[ -83 -221  315 -146 -134  296  297  442   83  -13  202 -274  -36 -166
 -326  143 -324   69  -81 -173  181   72 -352 -220  138 -161  175   55
 -144  246  475  -43  216 -243  763  -91   20  533   77 -192  -26] | 4
[-111 -207  319   76 -125 -411   12  298 -145   10  -26 -209 -140  158
   70  179 -100  251  -51  -62  296    8 -114 -325   28  179  114  117
   -6  196  270  390 -101 -180  200 -137   -5  -11  305   99  377] | 3
[ -84 -102  306    2 -152 -194  179  271  -55  -25  -44 -299  -23  173
   45  181  -94  409  -82  -54  303  100  -50 -158  142  -93   63  104
   25  182  256  501   59 -272  243 -204  -52   61  277   98  212] | 7
[ -80 -233  329  -44 -258  330  384  362   18  -44  143 -181   86 -131
 -283   62 -357  235  -67 -149  249   13 -323  -86  114 -225  180   -3
 -187  235  410   26  160 -266  808  -57  -36  494  181 -116   99] | 2
[ -78 -273  323  -66  -44 -301  182  429  -67   29 -139 -341 -218  174
    3  249 -173  327  -30  -57  255   95  -47 -334  152   99  136  162
   25  186  478  398   89 -321  223 -198  -91  119  209   72  145] | 5
[-104 -114  373   23 -185 -356   67  330 -112   -8  -35 -213   -8   86
  117  204 -121  289  -52  -66  337   23  -93 -224   88    0   85   52
   -4  189  307  376  -51 -186  226 -250   19   10  288   92  385] | 5
[ -85 -290  327 -107 -156  362  290  435  121  -36  176 -242  -38 -161
 -299  108 -361  181 -117 -215  180   30 -368 -209  130 -156  156   -6
  -87  302  533  -40  171 -180  713  -68  -47  565  111 -159  -37] | 1
[  -7 -178  359 -155 -138  242  335  390   26  -17  104 -256   50 -133
 -307  184 -324   96  -25 -179  216   42 -359 -217  166 -238  280   61
 -253  156  387   -8  188 -295  768  -15    6  498  132 -111   -3] | 5
[-168 -125  347   59 -181 -273  -48  312   -7   75   29 -237 -215   99
   62  143 -190  322 -102   33  176   71  -72  -88   28   61   93   28
  -77   44  295  340  -20 -170  265 -166  -60  -38  220  134  394] | 0
[ -77 -269  294 -167  -97  329  265  486   94   -2  207 -227  -72 -183
 -331  177 -318   79  -89 -175  172   92 -328 -254  164 -119  173   62
 -118  296  512  -37  214 -247  709  -96   -4  534   16 -163  -46] | 4
[ -69 -204  295 -126  -87 -268  134  484  -60   -4 -126 -400  -70  209
   33  315 -184  294   -5  -69  328  174   19 -251  167   46  175  189
  -58   80  391  437  139 -360  234  -86 -117   38  237  155  146] | 6
[-115 -243  290 -108 -141  392  336  381  100  -62  160 -187  -67 -154
 -324   98 -344  110  -99 -110  208   69 -347 -193  188  -86  174   88
 -165  205  450  123  237 -185  739  -34  -43  486   69 -104  -19] | 8
[ -90 -192  293   -8 -143 -403  103  309 -162  -32 -139 -431 -164  191
   32  213 -149  286  -33 -109  196  136  -70 -298  139  183  264  134
  -85  159  437  266  -34 -241  171  -32  -59   15  237   53  261] | 4
[-121 -202  315 -173 -125  337  277  502  123   14  188 -287  -35 -192
 -295  209 -326  127   -9 -154  192   79 -304 -130  163 -210  119    0
 -171  300  531  -88  284 -299  687 -158  -20  514   -3 -182   39] | 5
[ -56 -201  299  -42 -214  325  384  367   40  -99  252 -141  186 -176
 -268   98 -400  214 -126 -184  327   14 -315 -100   77 -279  133   24
 -207  168  298   97  132 -206  899  -61   -8  489  142  -80   78] | 7
[ -21 -192  375 -126 -162  269  342  407   18  -19  106 -231  -33 -140
 -325  128 -321  100  -61 -153  160   14 -337 -224  147 -276  260   46
 -188  174  422  -23  159 -312  782  -34  -37  536  193 -114  -25] | 2
[ -81 -231  332 -132 -152  360  237  434  141    3  128 -304  -65 -151
 -314  149 -338  165  -76 -173  138   46 -353 -194  172 -193  198   49
 -121  318  579 -143  222 -301  697 -131   24  556  127 -205  -23] | 4
[ -40 -244  321 -148 -144  275  297  458   39  -32  249 -261   47 -189
 -328  174 -374  153  -85 -213  243   51 -308 -152   71 -154  145   13
 -153  178  357  -10  163 -239  838  -52  -44  527   85 -133   45] | 1
[-189 -171  357   92 -180 -293    2  308   46   48  -27 -247 -149  163
   85  163 -162  374  -59   43  238   80  -76  -71   66  149   11   27
  -43  104  358  461   44 -222  154 -266  -31  -15  227  156  396] | 8
[ -93 -225  316 -219 -105  289  244  504   96   22  190 -298  -68 -172
 -335  220 -315   75  -58 -166  150   91 -346 -248  133 -177  196   66
 -121  256  495  -89  225 -312  736 -110   17  538   23 -213  -64] | 4
[-100 -196  368   25  -69 -437    4  311 -109   16  -49 -273  -77  188
   58  212 -147  244  -38  -77  282   11 -115 -304   46   61  121  102
  -42  166  314  353  -77 -261  194 -189   -3   36  298   86  312] | 0
[ -37 -178  340 -150 -166  292  327  424   38   10   98 -177   -9 -158
 -279  148 -273  148  -69 -146  152   38 -279 -175  171 -322  259   51
 -221  236  428  -31  186 -267  789  -80   -2  532  122 -120   34] | 1
[ -68 -182  275  -82 -208  305  341  434   65  -25  182 -226  105 -170
 -252  138 -345  182  -75 -160  258   31 -304 -139  119 -333  181   56
 -172  252  392  -29  201 -274  811 -122   34  493  177 -154   68] | 6
[-175 -158  350  101 -232 -320  -85  298  -22  119   -6 -161  -70   94
   78  162 -190  343 -101   49  284   39 -157  -49   30   82   58   15
  -24   81  206  432  -50 -152  191 -214  -28  -14  303  179  440] | 6
[ -36 -257  329  -30 -214  318  341  347   19  -49  162 -208   66 -151
 -305   91 -378  218 -102 -195  254   19 -347 -210  101 -244  226   40
 -166  186  400   24   77 -244  812   11  -22  548  229 -135   41] | 2
[ -55 -251  338  -55  -90 -334  118  454  -69   32 -127 -350  -44  153
   63  286 -185  326  -49  -82  317  113   20 -288  126  -25  100  131
   17  187  382  305   53 -295  263 -201 -119  128  250   92  190] | 3
[-115 -202  355  -33 -131 -319  -45  352  -65   41 -139 -314 -168  180
   98  208 -157  246  -51  -79  182   96 -117 -315  106  138  178   94
   -2  134  359  304 -109 -220  106  -76  -36  -85  278   93  316] | 6
[-108 -187  357   51 -108 -385   -2  316 -101    0  -32 -203 -152  120
  118  156  -82  197 -104  -75  269   12  -60 -271   45   39  102   67
   32  242  418  314  -82 -122  126 -192   22   14  282   81  306] | 4
[-171 -136  386   72 -248 -294   -3  259  -69   70   -4 -204 -130  112
   56  182 -157  316  -66  -14  293   66 -114  -58   10  163   58   24
   -3  109  275  427  -13 -169  267 -192  -45  -53  295  168  418] | 3
[ -73 -106  377   -7 -130 -348  -30  306  -79   45  -22 -320  -99  106
   19  269 -157  238  -47 -113  276   93 -195 -333   77   76  168   91
  -21  116  296  382 -112 -282  201 -169   68    9  296   68  322] | 7
[  18 -221  351 -116 -107  184  288  375   40  -60  184 -231   77 -146
 -300  171 -348  177  -98 -184  227   47 -290 -207  165 -153  216   10
 -213  218  401   -1  112 -256  757  -92   10  574  140 -100   46] | 8
[  -8 -226  365 -129 -119  238  372  354   20  -41  110 -217   64 -133
 -277  144 -338  125 -104 -173  172   12 -287 -184  160 -225  306   33
 -238  200  363   -3  123 -203  793  -51   13  553  184 -108   -4] | 0
[-111 -213  361   18 -142 -437  -25  282 -107   66 -120 -259 -169  194
   37  156 -139  277  -52  -50  226    9 -170 -326   44  160  167   96
   -1  140  266  359 -129 -245  178 -148    8   10  388  103  335] | 6
[-142 -168  402   78 -212 -315  -78  298  -13   91  -60 -138 -156  111
   68  102 -142  296  -88  -11  286   -2 -104 -116   -3   73   38   10
   15  122  223  297  -39 -100  293 -196  -96  -23  298  210  398] | 3
[  14  -67  280  -57 -105 -210  128  294  -64   36  -33 -309  -25  160
   22  220  -59  378  -40  -93  282  122  -17 -127  150 -146   49  117
   51  211  178  417   78 -306  238 -203  -83   65  290   98  188] | 7
[ -45 -217  360   45 -114 -414   45  262 -136    9   -7 -285  -95  144
   14  175 -141  231  -82 -134  245    7 -164 -400   18  145  165   85
   -7   79  230  451 -156 -240  215  -89   49   44  321   50  277] | 4
[-155 -100  357   31 -121 -445    0  260 -135   59 -105 -263 -202  146
   19  185 -105  220  -43  -64  279   48 -176 -280   55   27  144  126
  -16  190  359  349  -82 -209  213 -167   24   34  307   64  298] | 7
[-182 -199  377   83 -237 -185    5  361   56   62  -77 -177 -113  143
  123   98 -136  403 -100   28  260   57  -94  -50   68  162   39  -31
   19  167  355  465   38 -175  132 -204  -90  -25  309  193  384] | 1
[ -98 -172  382   46 -210 -266   37  285  -11   58  -18 -231 -171  100
   41  153 -167  355  -95   -6  250   48  -89 -132   65  165   98   20
  -34   75  279  420   -3 -208  258 -205  -51   31  361  160  363] | 8
[ -69 -228  331 -142  -76  268  349  438   -2   18  238 -290 -100 -182
 -367  187 -320   62  -37 -166  129   38 -359 -231  106 -109  217   15
 -175  248  456  -76  223 -288  799  -60   38  566   27 -263   25] | 0
[-141 -209  315 -116 -148  306  310  461  120  -12  152 -283  -54 -149
 -271  177 -276  144  -43 -135  169   29 -369 -199  170 -251  201   20
 -143  319  560  -60  252 -276  644 -128   53  526   77 -234  -23] | 6
[ -96 -139  337   19  -44 -448   18  225 -148   36 -100 -228 -206  168
   68  144 -138  186  -18  -98  307  -13  -89 -332   16  187  130   21
  -11  154  372  428  -77 -243   76 -159   75  -42  236   52  272] | 7
[ -74 -257  278 -126 -125  303  322  462   69  -38  242 -254   -9 -230
 -299  179 -354  138  -85 -164  215   42 -359 -217  149 -139  165   15
 -125  292  473  -50  233 -214  704 -103  -10  580   51 -204   11] | 5
[  -2 -226  385  -83  -85  224  368  355   34   -7  104 -271  -14  -69
 -331  178 -304   97  -31 -132  171   17 -366 -184  184 -151  319   30
 -280  189  456   36  217 -323  663  -36   11  542  194  -85  -57] | 0
[ -69 -175  321 -125 -149  319  250  458  108  -11  162 -247  106 -181
 -254  189 -328  183  -65 -209  261   32 -259 -183  130 -297  156   29
 -157  296  405 -142  164 -254  833 -144   -3  529  101 -171   73] | 3
[-104 -141  366   -3 -150 -295 -131  353    9   92  -67 -217 -123  133
   43  156 -151  306  -82  -36  253   79 -122 -191   58   98  118   47
  -33  112  258  324  -31 -244  227 -169  -70  -13  275  201  382] | 1
[  -5 -234  289  -76  -79 -253  158  435  -92   25  -70 -306 -118  151
    9  228 -120  308  -66  -96  286   93  -64 -344   89  -14  137  181
   54  157  272  415   46 -283  267 -113  -91   92  288   92   91] | 1
[ -10 -198  314 -119 -138  293  315  440   74  -18  182 -240   57 -184
 -293  175 -352  185  -61 -214  257   29 -328 -233  112 -266  224   46
 -200  216  402  -72  165 -283  821  -64    5  536  146 -143  -13] | 5
[ -67 -149  268  -63  -88 -147  167  300  -74   14  -95 -336  -94  211
    8  214 -108  398  -39  -82  246  134   -1 -150  190  -36  103  149
   16  206  328  430   96 -263  206  -99 -170   62  235   95   77] | 0
[  25 -203  332 -153 -140  205  366  430    8  -25  124 -252   47 -175
 -273  200 -341  119  -89 -178  197   41 -302 -198  152 -300  294   49
 -234  153  336  -34  118 -192  773   -7   -3  527  130 -122  -39] | 7
[ -19 -224  256  -23  -75 -288  234  360  -48  -47  -74 -343 -125  205
   62  177 -129  389  -79  -73  266  121   -2 -252  137   41  127  127
   -2  140  283  422   79 -248  230 -115 -132   69  246  101  124] | 7
[ -39 -221  291  -80 -152 -137  194  403  -84   52 -156 -254  -87  171
   41  185 -121  383  -60  -36  243  113   18 -146  152  -18  134  128
   47  184  259  423   84 -280  273 -137 -128   87  303  143  207] | 1
[  39 -188  318 -104 -101 -276  183  445  -73   -6  -33 -300  -22  146
   51  272 -184  385  -82 -135  383  146   21 -264   92  123  120  121
   29  117  239  480   63 -329  342 -173  -91   48  328  179  148] | 7
[ -43 -157  304  -21  -35 -515   -5  248 -147   20 -101 -258 -143  168
  -25  204 -163  172    9 -116  303   41 -202 -418   62  158  231  113
  -62  130  277  349  -67 -293  167 -124   65   72  221   72  217] | 7
[-163 -130  320   72 -230 -324  -95  279  -27   80   21 -178 -109   91
   44  144 -180  333 -108  -22  310   28 -139 -156  -11  103   65   68
   -9  105  210  386  -58 -172  308 -184  -90  -52  317  182  392] | 3
[-179 -152  321   36 -252 -187  -57  299   19   56  -20 -200  -85  127
   58  157 -237  418 -136   15  299   60 -134 -108   70  121   57   67
   30  108  320  482    4 -178  226 -205  -99   -1  320  205  317] | 8
[ -68 -221  309 -156 -125  279  299  459   92  -39  238 -296  -33 -192
 -309  151 -354  169 -110 -197  220   40 -336 -258  109 -185  165   14
 -135  228  474  -52  185 -283  782  -75  -38  502  103 -176  -25] | 5
[-193 -123  378   32 -238 -214  -91  248  -20  109  -49 -163 -190  151
   10  112 -196  351  -59   20  261   73 -143   -5   48  188   60   12
  -15  162  382  337   63 -237  245 -217 -110  -53  306  219  378] | 0
[-124 -203  330   97  -99 -467   15  268  -97   39  -89 -298  -86  204
   40  205 -167  326  -13  -10  270   40 -167 -266   86  174   99  108
  -75  135  297  419  -61 -250  132 -211   -7   25  213   82  369] | 8
[ -14 -200  343 -126 -166  271  388  389   27  -40   35 -311  -57 -136
 -226  140 -329  152  -88 -180  106   43 -241 -153  192 -278  312   13
 -239  203  465 -155  125 -122  714   20  -41  533  164 -149  -13] | 7
[ -69 -225  290  -78 -197  298  337  366   49  -39  220 -286   45 -133
 -318  130 -411  249  -80 -195  243   62 -356 -179   65 -147  163   24
 -174  189  404    7  145 -336  826  -55  -19  504  182 -169   53] | 7
[   1 -195  301 -149 -128  181  339  396    5  -46  165 -307   71 -132
 -292  191 -368   91  -41 -168  187   95 -307 -157  164 -191  299   43
 -312  140  375  -72  199 -240  749   20  -51  482   81 -119  -20] | 0
[ -52 -219  382  -97 -150  270  327  364   56  -10   98 -244  -33 -143
 -339  107 -327  162  -89 -145  172   20 -345 -163  166 -197  250   19
 -202  192  436  -13  161 -280  793  -26   15  543  177 -140   24] | 6
[-100 -202  291  -16 -150 -345  123  381  -97   33 -189 -329 -100  185
   51  213 -126  325  -72   -5  279   62  -48 -222  146  -11  232  181
  -22  200  390  359   85 -257  189 -166  -59  116  335  126  183] | 4
[  -6 -166  379 -177 -107  269  320  450   36   37   66 -236  -22 -158
 -278  218 -279   83   21 -159  185   39 -220 -153  184 -291  203   63
 -244  238  444  -61  231 -297  730 -138  -10  503  118  -96   60] | 5
[-233 -134  371   49 -179 -321  -13  291  -74   64   15 -218 -101  127
   74  211 -100  278  -76   28  317  110  -75  -46   57  165   20   30
  -20  181  378  463   21 -155  143 -274  -24  -21  203  147  398] | 4
[ -81 -212  323  -16  -52 -473   10  336 -128   57  -92 -281 -136  168
   72  190 -116  215  -25  -54  265   17 -100 -350   11  160  170   41
  -22  136  258  375  -50 -276   91 -154   39   49  262   52  289] | 1
[ -65 -186  338 -121 -156  223  297  387   63   -3  114 -348  -48 -133
 -296  191 -327  171  -62 -165  112   72 -261 -128  194 -183  263    8
 -244  218  491  -73  180 -241  726  -38  -40  513   71 -146   55] | 3
[ -72 -233  386 -117 -178  267  357  375   21    8   85 -203   23 -126
 -268  125 -301  144  -85 -124  189   48 -273 -140  154 -254  206    4
 -186  220  422   15  167 -262  747  -87    2  522  200 -108   60] | 6
[-196 -134  377   62 -263 -276   42  281  -63   42  -77 -197 -192  116
  102  102 -111  309  -76   12  216   92  -81  -20   70  119  106  -26
  -70  100  327  371   -8  -66  193 -116  -99  -65  232  174  407] | 1
[  39 -213  314 -171 -132  214  356  425  -30  -18  149 -303   61 -134
 -303  207 -325  109  -61 -177  196   33 -277 -230  167 -232  317   62
 -273  162  353  -41  122 -211  748   -4  -33  529  135 -111   -8] | 2
[-166 -184  366   16 -199 -281   -1  294  -45  115 -123 -167 -330  143
    3   86  -93  300  -65   38  200   41 -126 -121   84  236  155   24
   12  180  354  347   44 -204  213 -162  -65    9  350  177  361] | 6
[-117 -238  375   60  -88 -470  -13  304  -81   43 -116 -267 -125  210
   84  154 -115  266  -72  -41  240   18 -113 -311   45   77  104  109
   -9  177  340  324  -86 -246  151 -201   -3   52  317   75  317] | 4
[  41 -210  369   24  -57 -491  116  308 -138   -2  -62 -315 -191  127
  -24  193 -119  143   -1 -135  247   63 -203 -472   75  195  235  101
  -68   82  233  397  -85 -297  203  -69   60   53  317   54  261] | 7
[ -56 -282  345  -10 -136 -212  142  429  -16   55 -165 -298  -81  161
   66  199 -203  387  -65   -1  242   78  -53 -299  142   64  168   98
   35  146  319  399   77 -330  206 -210  -76  118  324  106  222] | 0
[ -73 -255  311   47  -78 -461    9  285 -135   24 -108 -250 -156  181
   16  156 -157  286  -80  -66  253   37 -180 -405   47  144  181  168
    2  131  274  379 -116 -240  213 -103  -40   78  316   81  282] | 1
[-132 -198  269  -53 -161 -315  118  394  -84    6  -86 -327 -100  154
   96  236 -198  421  -94   -3  260   74   15 -254   80   24  119  154
    7  109  332  388   17 -254  286 -204 -129   38  249   71  250] | 8
[ -13 -223  314 -166 -129  268  301  494   93  -13  188 -283  -38 -197
 -327  156 -318  105  -64 -170  200   26 -355 -251  137 -241  229   47
 -165  244  434 -101  222 -274  753  -71  -13  559  131 -184  -74] | 2
[-123 -149  353    3 -181 -358  127  311 -150    3  -36 -284  -74   92
  104  278 -118  245  -65  -53  303   61 -101 -222   77   28  148  105
   16  163  332  442  -73 -176  179 -201   48   18  344   35  295] | 8
[ -54 -206  397   46 -129 -390   43  291 -107    9  -67 -232  -98  135
   39  170 -142  292 -115 -122  304   54 -107 -296   55  132  160   96
    7  133  334  404 -114 -222  276 -107  -16   72  380  115  255] | 4
[ -34 -190  357 -122 -121  208  323  335   20  -26   79 -231  -28  -76
 -354  105 -319  126  -44 -172  200   41 -366 -209  135 -158  273   61
 -255  183  402   27  162 -353  801   22  -14  494  172  -94   12] | 7
[ -73 -168  301 -133 -138  315  252  439   86  -24  220 -276  110 -174
 -289  197 -361  175  -61 -189  223   28 -314 -214  133 -291  197   45
 -211  262  427  -69  181 -330  778 -128   22  542  124 -187   34] | 0
